(in the rows, 128 means zero)
Known rows:
[128 129 175 114 130 124 127 135 127 137 137 131 128 125 138 125 122 136
 128 132 118 124 139 123 119 136 125] -> stoflen
[106 119 112 143 122 127 128 130 131 127 120 134 118 124 147 128 124 132
 124 116 130 127 141 117  97 144 164] -> stoklorir
[124 130  97 121 127 119 131 124 128 141 126 132 122 130 130 129 117 131
 119 127 119 127 130 118 110 152 161] -> drebra
[129 125 156 123 133 130 129 122 142 132 132 126 140 135 118 129 138 129
 134 130 120 127 132 130 128 122 110] -> dadoflom
[125 145 162 111 125 157 126 120 157 128 136 122 146 121 139 134 132 118
 154 111 106 124 133 127 105 129 133] -> grepak
[114 129  87 131 126 145 134 118 137 128 125 119 128 134 139 132 124 133
 132 127 130 133 129 123 106 130 172] -> sizi
[ 79 136  78 139 127 159 121 120 120 138 104 114 124 135 126 134 109 148
 116 145 160 150 137 131 119 120 123] -> mesek
[115 152 101 114 123 119 106 119 124 137 113 116 122 114 109 136 147 121
 121 132 137 130 139 132 141 134   6] -> plupe
[ 77 128  61 134 117 103 109 116 120 139 102 147 122 122 114 136 140 130
 107 133 151 143 142 125 134 141  96] -> plustum
[119 116 184 145 146 156 130 140 130 139 115 108 133 146 107 126 102 154
 109 145 143 137 141 138 121 113  69] -> dalu
[126 129 109 132 117 142 134 144 121 123 131 117 107 116 145 126 138 144
 119 128 131 133 137 116  99 132 135] -> brudi
[143 126 185 102 124 146 137 147 157 118 152 139 154 109 136 133 150 135
 129 124 105 133 144 125 107 123  95] -> flodril
[140 113  99 132 129  97 133 131 141 118 129 143 128 118 139 130 141 120
 114 115 115 117 144 119 101 155 105] -> sinasur
[137 145 161 129 132 149 136 116 152 131 129 161 154 130 101 133 164 127
 153 133  79 108 131 122  96 137  96] -> gostane
[128 142 167 112 125 157 128 121 158 128 138 121 146 123 138 134 131 118
 155 109 104 123 131 126 104 129 147] -> klumus
[127 122  90 127 128 127 136 121 141 131 127 130 135 134 117 133 135 131
 120 130 124 134 128 125 117 132 138] -> gosti
[131 135  61 124 131 133 135 112 141 119 128 117 131 127 151 134 128 120
 136 123 125 123 133 125 104 140 138] -> gruto
[116 132 154 127 131 147 127 119 138 130 130 114 133 135 139 128 125 130
 146 126 127 126 132 129 118 119 147] -> deflusa
[106 117 106 142 130 142 133 128 130 141 115 124 128 144 103 131 118 149
 108 140 142 146 128 128 120 123 143] -> gruni
[136 124 176 120 124 114 122 126 164 135 130 137 142 122 117 133 133 104
 137  89  93 116 131 122 108 151 132] -> trare
[123 139  90 144 121 141 131 125 121 133 119 121 106 129 125 127 139 134
 132 126 118 121 126 115  97 141 144] -> goro

Facts:
[betros, nedrin] δ nistun
[betros, drigusam] δ vana
[betros, tenal] δ lumi
[betros] δ zitek
[betuk, goklu] δ stugru
[betuk] δ sebal
[bredru, mesek, plustum, vepos] δ plupe
[brudi] δ dalu
[brudi, flase, renuzis] δ flodril
[butrun] δ bripelar
[butrun] δ tokul
[butrun, sizi] δ toker
[ditru] δ loplak
[dradim, nogom] δ trare
[dradim] δ dusik
[drebra] δ vobam
[drelelin, nogom] δ toskas
[drigusam, vepliful] δ bredo
[drigusam, sakloskul] δ dretru
[drigusam] δ brata
[flase, stoklorir] δ votri
[fluzikli] δ klumus
[fluzikli] δ tobras
[fluzikli, sakloskul] δ zuzu
[fluzikli] δ borur
[fumo] δ trikos
[fumo, renuzis] δ stoflen
[fumo] δ mudrel
[funi] δ tabra
[goklu, goro] δ flogrom
[goklu, vulem] δ veklel
[goro] δ skupu
[gosti] δ klizel
[gosti] δ tinon
[gosti] δ pustem
[gruni] δ sedak
[gruni] δ branom
[gruto, vepos] δ skizi
[klogul] δ stapus
[klogul, tuvi] δ trimek
[klogul] δ pasik
[kluklon] δ lebrak
[kose] δ dazo
[kose, vepos] δ ridigik
[lotrer] δ floskovur
[mesek] δ ronogu
[mesek] δ grifibron
[mesek] δ truzor
[mesek] δ zibro
[muklon, vulem] δ gostane
[nedrin] δ trolan
[nogom] δ taplin
[renuzis, sinasur] δ skurer
[rozegok, stoklorir] δ skatrol
[rozegok] δ guvus
[sizi] δ droza
[sizi] δ flifli
[stoklorir] δ nekle
[susol] δ nupal
[susol] δ neke
[troskem] δ vukeskis
[troskem] δ staplus
[troskem] δ toklos
[vepliful] δ deflusa
[vepliful] δ bodram
[vepos] δ vagun
[vepos] δ putidu
[vepos] δ grepak
[zikluk] δ bepoflar
[zikluk] δ kovoru
[zopen] δ stefluk
ρ (each to the one after it):
bredo ρ vepos ρ rozegok ρ sedak ρ gruni ρ danol ρ zibro
dabrer ρ klibrin ρ stiflusal
drelelin ρ gruto ρ lebrak ρ betros ρ drigusam
flodril ρ bolan ρ skizi ρ skiga ρ flopa
gostane ρ sinasur ρ togrotro ρ pustem ρ mesek ρ staplus
grepak ρ toker ρ droza ρ flitruk ρ tenal
klogul ρ renuzis ρ betuk ρ nedrin ρ sebal ρ skimidro
klumus ρ veklel ρ klizel ρ zikluk ρ funi
loke ρ fumo ρ zitek
loplak ρ guvus ρ klavom
nogom ρ putidu ρ tinon ρ plustum ρ nastas
tabra ρ troskem ρ dusik ρ skurer ρ lumi
toskas ρ masko ρ muklon ρ ridigik
trare ρ bodram
trikos ρ trefis ρ stapus ρ stefluk ρ truzor ρ bripelar ρ dalu
trolan ρ bredru ρ zuzu ρ kluklon ρ zopen
votri ρ mudrel ρ gatur ρ pasik ρ tokul ρ bropas
vulem ρ dradim ρ stugru
{betros, betuk, bredo, dusik, flopa, fumo, gatur, guvus, kluklon, lebrak, loke, loplak, merok, mudrel, nedrin, nogom, pasik, plustum, ridigik, rozegok, sebal, sinasur, skatrol, skizi, stapus, stiflusal, stoklorir, tabra, tenal, tinon, tokul, toskas, trare, trefis, veklel, vepliful, vukeskis, vute, zibro, zuzu} α b
{bodram, bolan, bripelar, butrun, dabrer, dadoflom, dalu, danol, deflusa, dradim, drelelin, drigusam, flase, flitruk, flodril, floskovur, funi, gostane, gosti, grepak, gruni, gruto, klavom, klibrin, klogul, klumus, kovoru, lotrer, lumi, mesek, mubrem, muklon, nistun, renuzis, sakloskul, sedak, sizi, skimidro, skurer, staplus, stefluk, stugru, susol, toker, trikos, trimek, trolan, troskem, truzor, tuvi, vepos, votri, zikluk, zitek, zopen} α a
{borur, bredru, bropas, brudi, dazo, droza, flifli, flogrom, goro, klizel, masko, mosor, nastas, nupal, plupe, pustem, putidu, skiga, stovu, togrotro, vagun, vulem} α c
{betros, betuk, bredo, brudi, butrun, dazo, deflusa, drelelin, droza, flogrom, flopa, floskovur, goro, grepak, gruto, guvus, kluklon, klumus, lebrak, loke, lotrer, lumi, masko, mesek, mubrem, mudrel, nastas, nedrin, renuzis, ridigik, rozegok, sebal, sedak, sizi, skatrol, skimidro, skurer, stapus, stefluk, stiflusal, stoklorir, stovu, susol, tenal, toskas, trimek, truzor, vukeskis, vulem, vute, zibro, zikluk, zitek} Ψ 48
{bodram, bolan, borur, bredru, bripelar, bropas, dabrer, dadoflom, dalu, danol, dradim, drigusam, dusik, flase, flifli, flitruk, flodril, fumo, funi, gatur, gostane, gosti, gruni, klavom, klibrin, klizel, klogul, kovoru, loplak, merok, mosor, muklon, nistun, nogom, nupal, pasik, plupe, plustum, pustem, putidu, sakloskul, sinasur, skiga, skizi, staplus, stugru, tabra, tinon, togrotro, toker, tokul, trare, trefis, trikos, trolan, troskem, tuvi, vagun, veklel, vepliful, vepos, votri, zopen, zuzu} Ψ 449

Rows:
No name comes twice in this set of rows, the named rows included.
[ 93 125  90 135 120 144 131 119 125 134 123 125 122 138 134 129 130 145
 130 137 144 143 127 122 119 117 199]  zikluk
[126 135 165 120 133 123 125 124 127 143 130 133 127 132 127 125 122 130
 135 130 111 116 133 122 119 141 129]  skupu
[141 134 170 107 127 140 131 126 162 129 141 133 153 122 119 135 143 118
 141 113  97 124 131 127 113 131 111]  trikos
[ 94 122 188 162 142 150 115 132 123 144  97 108 118 143 123 124  86 142
 121 126 145 126 145 133 108 130  94]  zibro
[106 132 176 147 126 156 120 136 115 145 114 101 104 138 116 122 117 146
 130 130 138 131 130 125 119 117 126]  nastas
[127 132 169 116 131 122 125 128 129 141 133 129 128 129 132 125 119 131
 132 128 116 121 135 123 121 139 130]  nekle
[128 137  91 114 120 150 135 119 161 127 133 119 139 123 138 138 123 116
 140 102 109 132 123 121  94 142 191]  drelelin
[108 122 172 139 127 127 120 126 134 132 123 128 123 128 143 125 124 126
 139 113 124 119 141 123 109 135 143]  skatrol
[ 83 123 165 143 121 125 113 121 122 139 116 132 118 133 136 124 129 133
 138 123 138 129 138 123 125 124 161]  ridigik
[128 126 134 131 134 118 132 112 130 129 132 142 136 140 119 126 158 131
 142 143 116 116 131 126 130 123 113]  stugru
[123 112 152 133 129  90 120 118 134 133 128 138 125 133 127 124 144 117
 133 116 121 115 135 123 132 137 127]  dusik

The same objects again, as new rows of numbers:
Known rows:
[133 123 123 130 126 143 132 123 144 125 126 146 148 113 115 118 122 118
 143 147 147 139 129 136 163 122 133 137 129 150 105 121 129 136 135 126
 123 138 136 113 130 124 122 143 112 153 134 130 135 115 117] -> zuzu
[130 130 127 131 106 116 151 103 137 113 120 141 114 137 112 134 118 132
 121 120 119 128 131 143 134 129 138 129 147 140 111 154 124 109 133 108
 154 116 153 129 120 118 123 127 114 130 145 128  99 137 125] -> susol
[128 127 130 137 120 140 134 113 130 135 119 133 133 116 117 115 127 115
 147 146  90 132 127 141 120 118 139 120 122 137 116 110 136 135 134 124
 111 118 134 124 121 138 135 123 123 137 134 132 136 136 117] -> mosor
[111 131 123 139 141 135 137 123 134 119 128 145 145 108 103 122 134 115
 133 152  97 134 124 129 114 124 139 111 128 132 121 135 142 122 131 122
 135 129 139 101 120 124 129 142 114 136 136 127 136 136 118] -> bepoflar
[125 126 125 115 111 134 130 115 139 153 114 157 137 116  97 125 133 110
 138 133 129 134 120 126  74 115 140  76 165 133 105 120 118 136 140  86
 127 138 132 119 104 156 129 151 119 146 143 124 123 113 109] -> bripelar
[123 104 132 134 111 141 148 104 118 110 147 106  97 139 124 164  82 151
 104 158  92 125 146 173 242 134 142 194 107 128 152 119 137  66 120 130
 137  95 142 115 132  51 142 104 123  83 116 143 101 156 180] -> vulem
[117 141 133 147 102 133 140 130 149 113  96 141  87 155 156 138 159 131
 121 139 140 142 104 166 174 109 147 147 110 145 135 162 151 108 147 132
 147 129 145 155 151 135 123 110 127 137 135 134 151 122 185] -> flodril
[124 132 131 127 128 121 142 109 144 134 108 151 124 124 102 128 128 115
 122 138 126 128 119 139 125 119 131 117 126 133 107 139 132 115 139 116
 144 130 144 128 112 122 130 126 110 137 139 125 134 129 118] -> deflusa
[127 123 123 111 112 134 124 113 138 158 117 163 139 112  90 121 134 106
 142 128 124 133 121 119  44 115 141  63 180 135 101 111 113 143 141  75
 125 138 128 110  95 165 127 158 117 152 145 122 116 109  98] -> staplus
[133 126 125 111 126 126 121 109 140 150 116 162 142 119  90 127 130 105
 134 124 123 127 122 116  47 117 136  74 176 141  98 116 118 130 140  79
 141 139 128 104  88 141 127 147 106 157 143 121 112 119  90] -> skimidro
[133 125 121 127 124 145 127 124 143 125 128 151 150 109 116 122 120 117
 142 145 138 138 129 132 141 120 138 125 137 147 104 105 126 139 138 121
 123 137 130 107 120 129 122 148 112 150 138 129 130 114 115] -> pasik
[114 135 133 130 108 136 149 121 145 139 106 139 123 131 119 133 134 122
 125 148 142 136 115 150 167 117 137 129 111 127 122 143 133 109 141 122
 131 134 146 149 135 127 134 129 126 120 136 131 144 122 149] -> bolan
[123 110 124 125 126 152 132 125 139 119 137 141 125 109 115 147 102 131
 119 168 136 136 132 153 208 123 141 162 112 130 125  97 130 110 133 134
 123 127 129 106 125  90 129 137 117 113 125 136 137 116 157] -> veklel
[134 119 120 117  90 126 135 106 131 139 128 152 131 126  97 125 124 123
 140 110 119 133 133 122  56 125 147  74 201 143 104 129 106 136 133  66
 136 125 139 111 106 161 120 159 121 147 151 124  82 117 103] -> zopen
[126 112 122 105 114 136 122 111 133 160 125 165 132 107  82 131 121 111
 133 137 119 132 125 122  53 116 144  67 185 127 107  98 111 134 138  71
 125 134 123  99  88 152 129 160 118 140 140 123 112 107 111] -> stugru
[110 139 136 138 106 136 155 125 147 131 102 132 114 138 130 138 137 128
 119 152 146 137 112 162 203 117 136 149  88 126 130 156 141 100 142 137
 134 131 151 160 147 118 134 119 128 112 133 134 153 126 167] -> trikos
[133 131 132 135 133 132 132 108 132 129 121 132 136 122 116 121 122 114
 140 142  90 125 129 139 120 121 134 130 118 144 112 114 140 122 133 127
 127 118 135 117 113 116 136 112 112 140 133 131 132 147 107] -> dazo
[119 132 130 136  86 129 160 114 138 121 117 129 113 145 124 138 123 138
 123 129 139 136 127 154 179 126 141 138 130 134 125 162 126 103 133 113
 140 120 156 150 144 124 127 132 129 115 142 132 109 130 153] -> troskem
[114 144 136 136 119 128 156 122 151 121 106 128 120 145 126 143 128 125
 110 151 147 128 114 159 201 120 131 159  81 130 127 157 142  87 142 140
 147 132 153 158 139  91 137 109 116 112 131 132 147 135 152] -> grepak
[147 122 117 128 118 130 128 111 136 102 141 146 144 127 116 130 106 129
 137 119 129 131 144 128 129 131 139 132 169 163 102 122 119 126 130 106
 148 123 136  93 114 109 113 144 102 157 144 128  86 129 102] -> kluklon
[128 134 130 142 137 137 147 124 150 105 120 131 138 131 132 130 116 128
 125 155 160 134 126 156 247 125 124 190  79 150 117 149 145 102 135 160
 143 135 149 132 149  77 128 115 107 139 125 134 150 133 141] -> bredo

Rows:
No name comes twice in this set of rows, the named rows included.
[126 131 126 138 122 146 139 130 147 112 122 138 139 121 132 131 121 127
 133 156 149 139 125 151 207 121 137 165  97 144 118 125 138 120 138 147
 126 134 139 128 142 106 125 130 116 131 133 134 147 121 144]  trefis
[137 120 125 121 119 143 115 111 125 153 128 145 152 111 102 112 128 104
 159 133  91 131 131 119  45 116 142  75 173 147 105  90 121 152 134  86
 109 127 120  98  97 158 133 144 118 158 138 127 115 127  87]  bropas
[135 132 126 124 122 125 119 114 143 132 108 162 117 136 117 131 144 113
 131 121 124 131 116 131  68 112 141  94 169 151 109 130 133 125 144  90
 152 135 130 113 103 142 122 132 109 165 142 124 120 122 121]  skurer
[143 120 119 119 142 138 115 116 142 123 134 158 152 109 105 130 110 113
 136 139 131 130 134 123 110 122 135 118 154 152  99  96 125 132 136 109
 137 136 122  86  98 110 121 145  99 159 136 126 118 119  97]  sebal
[137 121 118 122 125 145 119 123 141 129 131 158 153 104 108 120 121 113
 147 140 134 137 130 124 106 119 140 108 157 149  99  97 121 148 138 109
 122 137 124  97 109 138 120 155 109 159 140 127 123 110 102]  tokul
[133 128 123 143  87 119 135 114 137  99 112 152  82 149 142 128 151 136
 131 109 111 139 119 150  98 118 156 115 173 157 121 156 133 130 139  99
 152 112 144 129 132 162 108 128 124 151 150 129 100 124 154]  flase
[124 126 126 132  91 123 153 108 135 120 119 142 112 131 111 127 124 133
 128 125 119 134 129 144 130 127 144 118 150 135 114 149 121 120 133 104
 138 115 152 137 129 142 123 138 125 123 148 129 103 127 134]  gosti
[146 129 126 151 108 122 125 107 127  92 124 132  98 152 150 123 135 133
 141 111  77 130 132 148 100 122 150 137 159 171 122 137 145 125 132 114
 149 101 138 111 126 131 116 106 114 161 139 133  96 151 132]  brudi
[134 112 122 117  96 120 144 103 130 144 126 147 132 130  86 105 127 119
 150 109 140 136 132 123  75 127 134  76 201 151 100 158 104 140 128  65
 132 129 150 114 119 165 119 159 119 167 144 122  87 115  93]  drigusam
[128 128 131 134 115 145 132 115 130 143 121 130 141 122 120 120 127 115
 148 145 102 133 128 140 126 117 138 118 126 141 119 111 135 129 134 117
 112 123 133 124 124 134 137 125 124 139 132 133 133 135 120]  klizel
[131 124 127 127 117 144 123 114 127 149 125 137 146 117 111 116 129 109
 154 139  99 132 130 129  85 117 140  97 149 144 112 100 128 141 134 102
 110 125 126 112 111 146 135 134 121 148 134 130 124 131 103]  skiga
[121 138 126 139 112 130 136 148 145  81 156  98 137 135 111 129 129 108
 141 157  90 116 118 135  52 123 157 127 103 144 123 100 110 141 149 116
  99 108 134 144 116 138 129 111 114 101 140 130 120 136  79]  plupe
[148 111 120 128 126 121 141 107 135 109 140 137 146 131 100 102 110 124
 150 118 154 134 142 128 153 136 123 137 169 173  95 161 115 132 122 102
 144 131 152  95 133 116 113 144 100 184 134 126  94 127  86]  betros
[130 126 130 131 116 145 129 115 129 146 121 132 143 120 117 117 127 113
 151 143 100 133 129 136 110 117 139 110 135 142 116 107 133 134 134 110
 112 124 130 119 118 138 136 129 123 143 133 131 129 134 113]  pustem

